Below are the code and all the weights of a small trained network. Each question names an input and a target symbol and asks about switching units off, where a switched-off unit gives its printed mean instead of its output.

import numpy as np


def w(rows, s, z=0):
    codes = np.array(rows[::2]) - 128.0
    scale = np.full(codes.shape[1], s)
    scale[-1] = z or s
    return codes * scale


def norm(h):
    return h / np.sqrt((h * h).mean(-1, keepdims=True) + 1e-5)


def f(y):
    return np.maximum(y, 0)


def softmax(a):
    e = np.exp(a - a.max(-1, keepdims=True))
    return e / e.sum(-1, keepdims=True)


def log_softmax(a):
    a = a - a.max(-1, keepdims=True)
    return a - np.log(np.exp(a).sum(-1, keepdims=True))


def net(x, mask):
    ids = ['ΓΘΞλμω'.index(c) for c in x.split()]
    T = len(ids)
    res = E[ids] + P[:T]
    u = 0
    for l in range(2):
        q, k, v = (norm(res) @ M[l].T for M in (Q, K, V))
        z = softmax(np.where(np.tri(T) > 0, q @ k.T / 2**0.5, -1e9)) @ v
        res = res + np.where(mask[u], z, O[l][:, -1]) @ O[l][:, :-1]
        u += 1
        y = f(norm(res) @ A[l][:, :-1].T + A[l][:, -1])
        res = res + np.where(mask[u : u + 8], y, B[l][:, -1]) @ B[l][:, :-1]
        u += 8
    return log_softmax(norm(res)[-1] @ U[:, :-1].T + U[:, -1])


Q, K, V, O, A, B = {}, {}, {}, {}, {}, {}
E = w([
[91,137,82,188,165,108,150,137,188,130],'Γ',
[112,158,132,167,126,134,183,142,194,128],'Θ',
[60,98,96,80,124,60,126,15,155,163],'Ξ',
[121,81,103,131,199,6,56,178,125,133],'λ',
[113,133,134,179,139,155,106,44,83,75],'μ',
[47,180,169,130,182,107,126,209,87,109],'ω',
],0.019)
P = w([
[195,140,40,106,34,122,124,139,152,89],'0',
[204,240,114,111,130,68,197,122,209,18],'1',
[176,132,73,109,44,158,86,136,128,118],'2',
[172,186,131,155,151,62,173,140,182,39],'3',
[151,133,87,131,74,171,81,145,103,149],'4',
[146,154,157,162,181,73,178,154,173,61],'5',
[118,119,106,147,90,175,70,169,93,157],'6',
[126,148,162,180,204,85,167,152,154,91],'7',
[101,111,126,116,116,200,69,156,95,179],'8',
[101,125,189,173,222,94,152,153,158,110],'9',
[92,94,136,123,131,192,63,161,68,197],'10',
[91,88,199,153,248,95,151,142,139,148],'11',
[75,42,162,93,135,199,67,171,78,247],'12',
[54,51,221,113,212,89,174,145,117,181],'13',
],0.012)
Q[0] = w([
[116,139,135,109,89,158,86,254,50,157],'L0H0',
[93,45,77,253,183,73,154,51,99,128],'L0H0',
],0.0096)
K[0] = w([
[111,139,160,137,217,128,147,250,123,189],'L0H0',
[165,74,121,205,155,119,24,14,114,102],'L0H0',
],0.012)
V[0] = w([
[184,115,196,48,63,129,214,251,67,148],'L0H0',
[118,172,136,101,157,85,20,23,121,92],'L0H0',
],0.0029)
O[0] = w([
[108,155,144,254,87,105,96,145,134,126,1],'L0H0',
[132,127,85,71,235,139,79,118,222,128,218],'L0H0',
],0.0072,0.0052)
A[0] = w([
[247,88,52,93,51,222,72,102,65,97,1],'L0N0',
[98,220,155,43,152,93,85,173,137,48,147],'L0N1',
[116,146,40,136,148,144,175,179,205,149,183],'L0N2',
[176,70,42,175,126,119,50,184,126,234,59],'L0N3',
[177,88,115,187,113,242,92,106,53,210,72],'L0N4',
[224,150,210,194,184,65,180,76,160,112,187],'L0N5',
[194,128,212,92,126,162,159,126,195,115,58],'L0N6',
[71,194,160,223,1,172,185,164,162,173,41],'L0N7',
],0.0085,0.0068)
B[0] = w([
[124,131,62,244,86,143,69,95,193,99,180],'L0N0',
[182,162,99,152,84,150,98,114,81,136,214],'L0N1',
[140,93,160,53,85,134,143,64,114,149,244],'L0N2',
[154,80,206,93,101,100,169,89,166,96,167],'L0N3',
[97,70,181,163,172,187,111,81,151,100,180],'L0N4',
[43,96,114,94,134,61,161,154,126,98,255],'L0N5',
[137,98,88,134,180,120,52,96,124,145,143],'L0N6',
[121,73,109,64,102,178,153,231,200,68,176],'L0N7',
],0.011,0.0078)
Q[1] = w([
[183,129,130,183,7,255,52,173,155,196],'L1H0',
[81,44,219,92,142,118,143,113,168,216],'L1H0',
],0.014)
K[1] = w([
[220,127,25,97,4,90,206,114,254,119],'L1H0',
[88,32,184,49,205,112,136,107,138,231],'L1H0',
],0.0092)
V[1] = w([
[199,180,146,120,144,23,56,209,176,253],'L1H0',
[144,235,209,207,135,164,207,154,45,123],'L1H0',
],0.0072)
O[1] = w([
[59,252,151,144,148,47,151,102,211,102,30],'L1H0',
[87,66,159,27,147,108,88,68,125,96,2],'L1H0',
],0.012,0.0096)
A[1] = w([
[156,80,137,85,200,98,87,149,71,100,86],'L1N0',
[116,140,96,212,82,198,85,88,145,154,127],'L1N1',
[96,224,182,159,153,82,141,102,186,85,28],'L1N2',
[112,119,150,206,86,248,4,52,125,117,2],'L1N3',
[117,184,113,147,69,90,75,151,116,209,50],'L1N4',
[65,153,217,10,178,103,88,52,102,57,27],'L1N5',
[192,64,113,115,124,174,89,83,62,162,110],'L1N6',
[94,158,146,122,74,174,48,221,62,149,122],'L1N7',
],0.016,0.008)
B[1] = w([
[142,143,173,113,168,206,175,81,153,92,197],'L1N0',
[42,153,135,101,94,148,46,120,121,90,215],'L1N1',
[153,64,226,158,143,8,62,148,202,67,153],'L1N2',
[101,109,107,207,33,119,15,167,81,150,218],'L1N3',
[118,169,163,67,174,84,122,164,203,81,146],'L1N4',
[2,225,194,28,130,81,110,133,170,78,165],'L1N5',
[146,123,216,125,210,145,175,66,165,80,251],'L1N6',
[196,211,78,145,208,97,221,164,114,155,156],'L1N7',
],0.017)
U = w([
[155,102,94,165,74,146,93,107,44,160,255],'Γ',
[131,36,72,95,110,182,188,253,150,120,96],'Θ',
[185,250,72,190,156,93,191,81,101,251,201],'Ξ',
[210,97,166,190,142,49,120,176,183,88,18],'λ',
[249,97,150,106,165,204,137,35,134,130,138],'μ',
[78,209,124,21,123,151,129,143,155,126,50],'ω',
],0.006,0.0046)

Each question gives the input, a string of symbols that net reads in full, and the target symbol t.
The units are the heads (2 rows each of Q, K, V and O) and the neurons (one row each of A and B). Each row of codes is followed by its name. A weight is (code - 128) times the scale printed after its matrix; where a second scale follows, it is the last column's (O, A, B and U).
mask holds one flag per unit, layer by layer, with each layer's heads first. A switched-off unit (its flag False) gives its mean, the last column of its rows in O or B, instead of its output. The means were averaged over made-up inputs and are rounded, as every weight is.
A unit's drop is (log p(t) with every unit on - log p(t) with that unit switched off) / (log p(t) with every unit on - log p(t) with every unit switched off).
most important unit: the unit with the biggest drop
top k neurons: the k neurons with the biggest drops, biggest first
top k neurons in layer l: the k neurons of layer l with the biggest drops, biggest first
drop when u is switched off: that unit's drop, to one decimal
input Θ μ λ Θ ω Θ, target ω: most important unit => L1H0
input λ μ μ λ μ Θ, target μ: top 2 neurons in layer 0 => L0N1, L0N4
input μ μ μ Θ λ μ μ μ μ μ μ λ Γ Θ, target λ: top 2 neurons => L0N0, L1N2
input μ λ μ μ Ξ μ μ Ξ μ ω Ξ Θ, target ω: top 2 neurons in layer 0 => L0N5, L0N0
input μ Θ μ μ μ μ μ Θ Θ Ξ, target Ξ: top 2 neurons => L0N0, L1N1
input μ Θ λ λ μ μ μ μ Ξ Θ Ξ Γ, target Ξ: top 2 neurons => L0N0, L0N2
input μ Θ μ μ μ λ Γ λ μ μ ω Γ, target ω: top 2 neurons => L0N0, L1N5
input μ Θ ω μ λ Θ λ μ λ, target λ: top 2 neurons => L1N2, L0N3
input μ Γ Θ Γ, target Θ: top 2 neurons => L0N5, L0N0
input μ Θ Ξ μ Θ Γ μ λ ω Ξ, target ω: top 2 neurons => L0N0, L1N5
input μ Θ λ λ Ξ Ξ, target λ: top 2 neurons => L0N4, L0N5
input λ Θ ω Θ Θ Γ, target Θ: top 3 neurons in layer 1 => L1N6, L1N3, L1N7
input μ μ ω μ λ μ Γ λ ω Γ, target ω: top 2 neurons in layer 1 => L1N5, L1N6
input Θ λ μ Γ ω μ Γ Θ Ξ Γ, target Ξ: most important unit => L1H0
input μ Ξ μ Θ Θ λ μ Γ Ξ Θ Ξ Θ, target Ξ: top 3 neurons => L0N0, L1N1, L0N2
input Θ μ Θ Θ λ Θ μ Θ, target μ: top 2 neurons => L0N4, L0N3
input Θ λ Γ μ μ Γ Ξ Ξ μ Θ λ μ λ, target λ: top 2 neurons => L0N5, L0N2
input Γ μ Γ μ Θ ω μ μ Γ μ λ λ Ξ Γ, target λ: top 3 neurons => L1N2, L0N7, L1N6
input μ μ Θ Θ μ Θ Θ Ξ μ λ Θ Θ, target λ: top 3 neurons in layer 0 => L0N7, L0N0, L0N5
input Ξ Ξ Θ Θ Γ, target μ: most important unit => L0N2
input λ λ ω μ μ λ, target μ: top 2 neurons in layer 0 => L0N1, L0N7
input μ Θ Θ μ μ μ Θ Ξ μ λ Θ Ξ, target λ: top 2 neurons in layer 1 => L1N2, L1N6
input μ Θ Θ Θ Ξ Ξ, target Ξ: top 3 neurons in layer 1 => L1N1, L1N6, L1N3
input μ Θ Θ λ Ξ Γ Θ μ λ μ Γ λ Ξ Γ, target λ: drop when L1H0 is switched off => 2.4
